Read these off the row that follows.
1) What is the median entry?
2) What is the entry just left of the smallest entry?
[-275  134  541  673 -379  330   37  586  614  399  590 -826  735]
1) 399
2) 590

[[ -7.3   8.9  30.3 -15.3  14.5  48.1   2.2 -15.1 -17.0  31.1]
 [ 10.3 -41.7  -4.3  25.3 -15.5   1.4  35.3  -1.9  56.9 -36.4]
 [-24.9  16.9  12.8  18.6  35.2   8.1  23.5  -6.9  -6.1  30.3]
 [-18.9  13.1  -6.7  31.1 -12.7  -3.3 -17.4  25.0  -6.8  -1.3]
 [ 27.8  -6.9 -22.0 -23.9 -18.0 -14.0  45.6  10.3  16.5 -11.6]
 [ 12.1  -3.9  -9.4 -13.4 -17.0 -19.7   0.8  16.2 -16.2 -21.7]
 [ 19.4   5.5 -23.1 -29.2 -18.2 -27.8  -2.2  -2.0 -18.6 -12.9]
 [ 19.6  10.4  48.5  -9.7 -21.5  61.9   8.3  58.3  33.2  12.8]
 [ 18.2   9.6 -10.8 -49.2 -69.3 -11.7 -42.6  19.8 -16.6  -7.0]
 [-11.8  14.7  -0.7  37.5  12.1  -2.0 -12.7  14.7 -15.8  -8.0]]
Counting starts at 1.
Give the entry directly below 35.2.
-12.7
Give the entry in row 1 and column 2.
8.9
The entry directly above 16.2 -> 10.3
Give the top-right entry.
31.1
The bottom-right entry is -8.0
Give the entry in row 3 and column 1.
-24.9
Give the entry just right of the largest entry.
8.3
Give the entry directly above the smallest entry.
-21.5
Give the entry just right of the smallest entry.
-11.7
The minimum is -69.3
The top entry of the column that holds the largest entry is 48.1
The entry directly above 37.5 is -49.2
Give the top entry of the column that holds the smallest entry.
14.5
Give the entry just left of -11.6.
16.5
Give the entry directly above 8.1.
1.4
The entry directly above the largest entry is -27.8
Give the entry in row 3 and column 3.
12.8
The entry just left of -23.9: -22.0
Give the entry directly below -49.2.
37.5
The entry in the bottom-left corner: -11.8
Give the entry just left of 9.6.
18.2
Give the entry just right of 33.2.
12.8
Give the entry at row 1, column 1.
-7.3
Give the entry just right of -3.9.
-9.4
The entry just right of -42.6: 19.8
Give the entry directly below -41.7.
16.9
The maximum is 61.9
Give the entry at row 2, column 1.
10.3
Give the entry just left of 37.5.
-0.7
The entry just right of -23.9 -> -18.0

  1.1    0.1    8.9  -15.0    0.5    2.1    4.3   -3.2   -7.1   10.0
  8.7  -32.2   21.1  -50.4   -6.8   19.9  -31.5  -34.5    4.0    4.1
Rows and columns are numbered from 1.
The entry directly below 10.0?
Answer: 4.1
The bottom entry of the column that holds the largest entry is 21.1
The entry just right of the smallest entry?
Answer: -6.8
The entry just right of 21.1?
Answer: -50.4
The entry at row 1, column 2?
Answer: 0.1
The entry in row 1 and column 3 -> 8.9
The top-left entry: 1.1
The entry just right of -6.8 -> 19.9
The top entry of the column that holds the smallest entry -> -15.0
The entry just left of -34.5 is -31.5
The entry in the top-right corner -> 10.0
The bottom-left entry?
Answer: 8.7
The entry just right of 8.7: -32.2

Questions about the matrix below. Rows and columns are numbered from 1.
1) Which number is the entry at row 2, column 1?
2) Which number is the maximum?
3) Which number is the entry just left of 447?
4) Which number is the entry at row 1, column 3?
5) Which number is the entry just left of 421?
6) Which number is the entry just right of 213?
7) Which number is the entry directly below 430?
8) Which number is the entry in row 1 and column 1?
[[341 759 448 463 511 811 371 402 914 453 430 549 421 416  90 502]
 [436 428 213 555 577 428 366 360 273 423 108 473 447 520 533 346]]
1) 436
2) 914
3) 473
4) 448
5) 549
6) 555
7) 108
8) 341

m =
array([127,  61, 151, 134, 128,  97, 105,  96, 113,  32, 148, 204, 175,
        78, 173])
The entry at the centre is 96
The entry just right of 175?
A: 78
The largest entry?
A: 204
The entry just left of 148 is 32

[[ 55.1  44.1  -5.7  55.1  51.1  49.8  -0.6  14.7  -0.7]
 [  2.8  47.5 -12.1  53.2  51.7  48.5  57.3   5.9   0.4]
 [ 58.3  -6.6  -6.3  53.5  -2.1  50.1  -1.0  16.1   0.3]
 [  9.4  -3.8  46.9   3.4   3.8  -5.4  52.5  68.2  50.6]
 [ 63.8  40.5 -14.4  52.6  54.5  53.2  -3.2  12.1   0.4]
 [  9.1  45.8 -12.0  54.2  57.0  51.8   2.4  11.6   5.5]]
Indices start at 1.
The entry directly above 54.2 is 52.6
The entry directly below -5.4 -> 53.2
What is the entry at row 2, column 1?
Answer: 2.8
The entry directly above 52.6: 3.4
The entry just right of -1.0 is 16.1
The entry just right of 47.5: -12.1
The top-left entry: 55.1
The bottom-left entry: 9.1
The entry directly below the largest entry: 12.1
The entry just right of 58.3 is -6.6
What is the entry just left of the smallest entry?
Answer: 40.5
The minimum is -14.4
What is the largest entry?
Answer: 68.2
The entry directly above 63.8 -> 9.4
The entry in the bottom-right corner -> 5.5
The entry just right of 12.1: 0.4
The entry just left of 48.5 is 51.7
What is the entry in row 1 and column 3?
Answer: -5.7
The entry at row 1, column 2 is 44.1
The top entry of the column that holds the largest entry -> 14.7
The entry directly above 9.4 is 58.3
What is the entry directly below 54.5?
Answer: 57.0
The entry just left of 46.9 -> -3.8
What is the entry just left of the largest entry?
Answer: 52.5
The entry just right of 51.7 is 48.5
What is the entry just right of -5.7?
Answer: 55.1
The entry at row 3, column 3: -6.3
The entry directly above the smallest entry is 46.9
The entry directly above 53.5: 53.2
The entry just left of 57.0 -> 54.2

[8425 6598 7343 2263 5332 6505 2946]
The second entry from the right: 6505
The first entry from the right?
Answer: 2946
The third entry from the left -> 7343
